B, the same points and some others measured another way; then each row and its match in B:
B (72 x 18):
[[ -68 -378 -381 -225  262  -41  221  165 -223 -293  402 -237 -204 -128
  -150   68 -438  605]
 [-188   58 -156 -218 -189  -84 -184  133 -198  -29   46  213  229 -307
   -57    4  -68  -36]
 [ -17  119   -7   49   20 -127 -119  -67   70  149   91   64   37 -215
  -175  -78   52  -22]
 [-131  308  377  -40   35   33 -176 -296  136  127  -43  139  145  -75
     6   27  203  -29]
 [ -76 -151  396  -36  488  -60  350 -352   -6  -15  158 -292 -278  256
  -237  136  146  514]
 [  10   90  274  255 -240 -190 -120  -88   98  148  -55  133   48   -6
  -213   -4  358 -295]
 [ 187 -102  -39  208  -58 -204 -135   45  -23  128  280   75 -159 -212
  -180   80  -88   18]
 [-200  -40 -117  -98 -126  157   98 -142  273  -89  -45 -102 -132  199
   -38 -199  224  -20]
 [-156 -233   78 -204 -118   81   40  105 -217 -482  322 -130    2  -12
   139  182 -352  410]
 [ -88   42  -10 -148   26  -54   81  -20  300   95  -76 -358  -60    5
  -385 -379  386  -47]
 [-170   23  180  -87   64 -227   67  -81 -193  138   10   21   72 -108
  -259  -28  183   69]
 [-164   16  120  176 -334  -75   -7 -243   55  221 -249  395  -42  232
  -101   52  556 -419]
 [-276 -338 -238 -368  401  -36  445   21 -233 -273  222 -366 -165   51
  -261  -39 -178  662]
 [  69 -316 -343   61    0 -104   78  133  -37 -103  297  -75 -253  -83
  -195   25 -187  209]
 [-412  410 -147  -94   79   23 -160 -150  -75 -108   60  311  449 -398
   115  -69 -303  131]
 [-228   40   80 -135   99  -53  107 -119   -1   -8  -42  -52   64   10
  -210  -61  197  111]
 [-195  -67  -42  -86   21  -20  117  -16   10 -158   47 -108   15   25
  -165  -59   56  155]
 [  61 -180 -221  183 -344  -18  -82  -18  116   59  143  175 -269   35
     1  -21   64 -180]
 [-323 -236  217 -348   77  -62  236   64 -431 -396  189 -197   85   37
   -71  165 -153  504]
 [  -8 -308 -174  231  -60 -135  171  -59 -109  -38  288   68 -319   61
   -83   79 -128  163]
 [-288  -70   -4 -301  154  -21  197  -67 -127 -119   53 -159   18    2
  -160  -66   37  306]
 [ -38 -225 -317 -219  150   34   35  113  -80 -209  328 -127 -134 -174
   -70   50 -352  424]
 [ 173 -230 -178   87   92 -116  -35  104  -18  -53  374  -65 -224 -188
  -169  108 -258  260]
 [  14 -341 -358  -73  183 -129  162  174 -157 -185  401 -220 -226 -173
  -218    8 -360  458]
 [-104   77  164  273 -346 -355    4 -104   18  398 -262  234   37   49
  -407 -168  691 -555]
 [-210   -7 -404 -341  504 -102  203  -63  -74  142  131 -165  -56 -272
  -346 -231 -107  430]
 [-261  113  153 -115   24 -116   64 -130  -75   62  -47   11  131  -67
  -173 -104  200   38]
 [ -12 -344 -412  -67   88   -3  124  135  -81 -246  359 -114 -235  -81
   -96   62 -355  397]
 [ -68  264  244  387 -436 -196 -172 -257  272  447 -354  389   71   90
  -248 -151  778 -747]
 [  83 -327 -462   36  261 -230  167   91 -118  147  200   16 -277 -130
  -425   58  -31  235]
 [-122   29 -119   42 -125 -122  117 -115  293  259 -157 -143 -134   74
  -365 -424  511 -267]
 [-189 -249 -397 -106 -180  200  174  -38  229 -200  -22  -46 -240  270
   -36 -129  147   23]
 [-125  -20   80  -68   42  -19   40 -124   14  -10    5   26  -19   48
  -136   48  163   82]
 [ -62  114  597  325 -444 -301 -114 -103  -34  182 -202  223  150   99
  -246   67  617 -498]
 [-102  244  272  210 -372  -34 -145 -311  321  340 -304  281    9  166
  -107 -143  691 -574]
 [ -91  277 -137  125 -758 -147 -513  115   49  321 -247  630  327 -316
   -47 -118  396 -830]
 [-130 -377 -162   58   42  111  275 -189  -86 -278  317   33 -385  258
   156  200 -259  413]
 [-224   88   37 -150   39  -72   79  -48   80  -14  -46 -180   96  -49
  -261 -226  217   46]
 [-178 -192 -121 -216   74  -42  161    7 -154 -122  178 -116 -108  -29
  -110  -21  -97  311]
 [-310 -160 -156 -251   96 -208  296   93 -232  -68    4 -214   37  -45
  -382 -192  130  209]
 [-170  156 -224   17 -191 -174 -159   79   -7  145 -156  283  262 -245
  -276 -115  248 -308]
 [-142 -311  -46 -330  323 -230  375  126 -211  -47   42 -417 -112   26
  -571  -78  208  394]
 [ 420 -347  212  361  199  -37   42 -246  179   96  457  -81 -645  184
   -61  330  -80  314]
 [ -81 -233   53   84  106 -243  151  -74 -445  -51  412  102 -155 -140
   -26  222 -360  406]
 [  11  -41   87  190 -173 -159   -4 -127  116  211    3   54 -159   59
  -220  -87  331 -204]
 [-182  -14  -26 -172  199  -54  133  -32  -12 -108  115 -212   27  -85
  -221 -107  -32  298]
 [-126  337  426  177 -189 -107 -155 -321  239  323 -260  218  143   45
  -177 -108  611 -431]
 [ -19 -305 -360  -44  -76  176   90   -8  184 -205  183  -64 -327  155
    18    6  -84  177]
 [-191   -3  -70   22 -130   35   88 -143  240   11 -154   12  -48  183
  -177 -156  377 -156]
 [ -24 -235 -202   64 -226   25   94  -57  176   21   61  -24 -311  175
  -105 -116  207  -93]
 [  27 -281 -235   59 -144 -113   51   82  -70  -18  220   24 -241  -29
  -140   10  -46   61]
 [ -31 -579  242   15 -176 -195  213  276 -539 -566  428 -169 -136  113
   -72  433 -314  471]
 [ -70  383  216  235 -244 -397 -354  -78 -150  482 -185  563  379 -395
  -272   22  385 -531]
 [  40  117  197   26  133  -39 -137 -141  105   79  150   11   -1 -141
  -105   70   13  122]
 [-199  -53   54 -209  194 -136  151  -15 -191  -56  125 -141   38 -113
  -232  -32  -23  312]
 [-212 -271 -113 -306  247  -73  241   77 -361 -282  312 -192  -56  -99
  -121  106 -332  600]
 [-176 -258 -131  -12 -115 -139  147   25 -296  -97  119  154  -78   28
  -106  129  -25  123]
 [  53   24  198  212 -264 -219 -130  -78   37  272  -23  186  -46  -42
  -212   -1  362 -315]
 [   2  232  128  211 -123 -208 -148 -227  199  478 -152  233    2 -103
  -281 -167  499 -417]
 [-111 -152  -51  121 -300 -155   40  -79 -109  165  -81  312 -114  116
  -146   60  338 -256]
 [-135  358  195   76 -323   58 -223 -279  449  293 -299  177  104   54
   -79 -270  615 -529]
 [-188 -307 -307 -212 -222  172  181  -38   86 -171  119 -112 -329  213
    74 -147   19  120]
 [ -83 -185 -250 -141  -91   56    7   21  -21 -107  186   21 -159  -34
     7    3 -114  155]
 [-172  225  136 -101 -250   69 -209 -195  152  158 -130  223  105  -42
    51  -92  295 -256]
 [-156  -54 -237 -185  311 -223  220  -71  -88  277  -17  -76  -84 -128
  -470 -194  227  156]
 [-391  -97  -53 -385  138   46  293  -77 -104 -193  -13 -220   12  100
  -148 -137   90  326]
 [ -14  -81  -84  256 -359  -31  -75 -150  152  176 -112  379 -167  174
   -69   62  391 -392]
 [ -51 -242   49  154 -332  -99  -67  -18 -305  -75  149  441  -83   48
   104  384  -33  -48]
 [-213  188  295  -66  -42 -208   26 -185    0  295 -184   19  120  -36
  -309 -194  506 -188]
 [-173 -105 -123  -45   25 -109  155  -67  -68   19   93  -39 -103  -16
  -184 -106   54  128]
 [-262  -67  -54 -165   20  -79  188  -57  -51  -29  -33 -101   -4   37
  -226 -151  194   97]
 [ -79 -106  -78 -179  108 -178  100   65 -123   39  198 -210  -73 -186
  -273 -144  -42  236]]
Rows of B count from 0, top down.

[ 156 -326   95  -16  -12  -15  -30   74  -48  275  225 -216 -324  294
 -447 -227 -193  191   72 -115   33 -351   34 -240   68]	64
[ -16  -34  -14  185  -15 -133  229  178  199   40   41    3   64  164
  158   43   34   11   66  101 -116  128 -176   90 -103]	33
[ -22  224  242    9 -161  171   15  -45  161 -219 -159 -213  142 -262
  297  161  195 -298 -231  206  -80  337  -12  131  201]	62
[ -44   36  107  -69 -127   29   90  -42   42 -169 -234   22  -57   56
  189  140   47  137 -158   38  -91  298 -145  146  -73]	56
[-13  77 124  62 -81  25  38   5 171 -19 -42  -6  72   0 102  86   9 -73
 -15 106 -65  62   9  94  14]	16
[ -2 -40  73  78 -53 -21  44   5 202  81  76 -30 -15 159 -26   9 -68 145
  48  84 -18 -39 -57  23  -1]	6
[ -19   -7  314   48 -175  126   63  -66  100 -114 -201 -169  118 -161
   10  127   31 -156  -79   41  -40  201  -83  -33  116]	32
[ 114  -44  -15  -39 -123  -64 -103  -81  -24   94   33  -57  -54  -83
 -125   75   11 -169   76   -6   68 -126   50  -25   24]	60
[  68 -315   48   65   46 -111   48   67   35  288  195  134 -239  428
 -389 -154 -276  297  240 -171   14 -367  -75 -162 -159]	10
[  68  -11  -98   41 -129 -111   10   29   60   33   55 -229   -7    9
   61   54   80    4  -64  152  -16   53   -4  117   27]	13
[  96 -261  -59   22  -61 -163  -25  -14  -55  224  114    0 -165  229
 -329  -47 -163  178  173 -112   59 -277  -32  -86 -123]	0
[  29   36  -71   12 -173  -81  -18 -119  207   15   10 -150   67  -61
   84  160   78   76   20  176   77  112 -103   87   42]	37
[  32   93  113  171  -48   17   12  141   55  -15  120 -238   77  -24
  115  -37   83 -266 -154  171 -128    3  111  141  110]	27
[ -50  -20  -21  359   20 -201  350  328  225   40   68   15  206  185
  247   30   48 -113   92  141 -214  147 -175  163 -163]	51
[  28 -105  213 -159 -182  144 -136 -262  122   25  -65 -151 -162   59
 -230   46 -126  342  -52    3  125  -34  -49 -108  126]	25
[ -21   28   97  -38 -260   22   15 -195  155 -128 -218 -194  110 -168
  100  236   86   76  -82  136   57  300 -160   70   77]	20
[  33  168    9  150    2   10  153  291  206  -60  170 -337   12   87
  382  -77  204 -150 -263  323 -213  214   24  214  148]	24
[ 111 -211 -223  -13 -108 -220  -27  -76  125  247  186  -94 -150  205
 -217   15  -83  327  201   34  143 -180 -124  -57  -72]	71
[  70  -33 -137  -39 -110 -130   14   15  121  128    2  -58  -63  113
   -5   72  -29  155   52  107  -14  -79   94  114  -52]	44
[  27 -209   41  114  -67 -114   28   11  -14  127   80  -41  -58  193
 -218  -29 -126  137   85  -59    6 -139  -98  -30  -97]	55
[  37 -275  366  222   85   34  -43   72  -62  288  208  190  -79  278
 -558 -207 -367 -118  266 -270  -28 -577  115 -239  -73]	3
[  79  146  -62   73  -19  -58  -17  184    5   21  128 -157  -14    7
  190  -32  116 -282 -153  186 -147  -51  227  230   51]	17
[ 213 -383  -90  -23  126 -191  -57   57 -440  168  387  122 -543  305
 -354 -245   -3 -113  132 -392  111 -192 -460 -324 -180]	35
[ 181 -137 -253  -96 -143 -201  -33  -93  251  306  138 -107  -86   10
 -185  106  -20  107  321   85  181 -201  -14 -118   29]	9
[-150  187  167  244   41   46   67  180  223  -56   86   40  103  353
  243  -74 -118  221 -230  246 -271  -42  212  394  -77]	43
[ -46  337  366  262  -43  235   90  217  283 -181   54 -373  285 -220
  407   -5  217 -550 -319  370 -250  240  179  206  329]	65
[ -16 -161  266   87 -131   35  -14 -145  124   92  -51    3   60   34
 -290   64 -180   78  156  -74   68 -129  -80 -132    9]	53
[ -51  153  168  141 -124   74   20  -26  296  -60   16 -191  191  -73
  174   96   61  -69  -99  255  -51  129   10  140  141]	45
[-101  334  133   41 -226  140   64  -91  429 -263 -155 -314  257 -213
  512  249  241   12 -290  438  -72  518  -80  287  219]	23
[   2   19  213  170  -34   66   58   84  220   55  106 -139   77   58
   -1  -30  -32  -99   -1  126  -79  -43   21    0  111]	22
[ -13  139 -104   76    8 -105    0  188   87   67   69   46  -19  284
  176  -33  -77  141 -134  200 -215 -180  362  393 -130]	19
[-198  219  236   86 -117  106 -238 -306  -84 -327  -42  143   63   67
  185  118  -10  191 -357   68  -10  193 -152  351 -106]	14
[  78 -155  -59 -100 -165  -85  -70 -142   12   91   -9 -131 -154  102
 -183   57  -62  282   20    0   99  -51  -68  -19  -17]	58
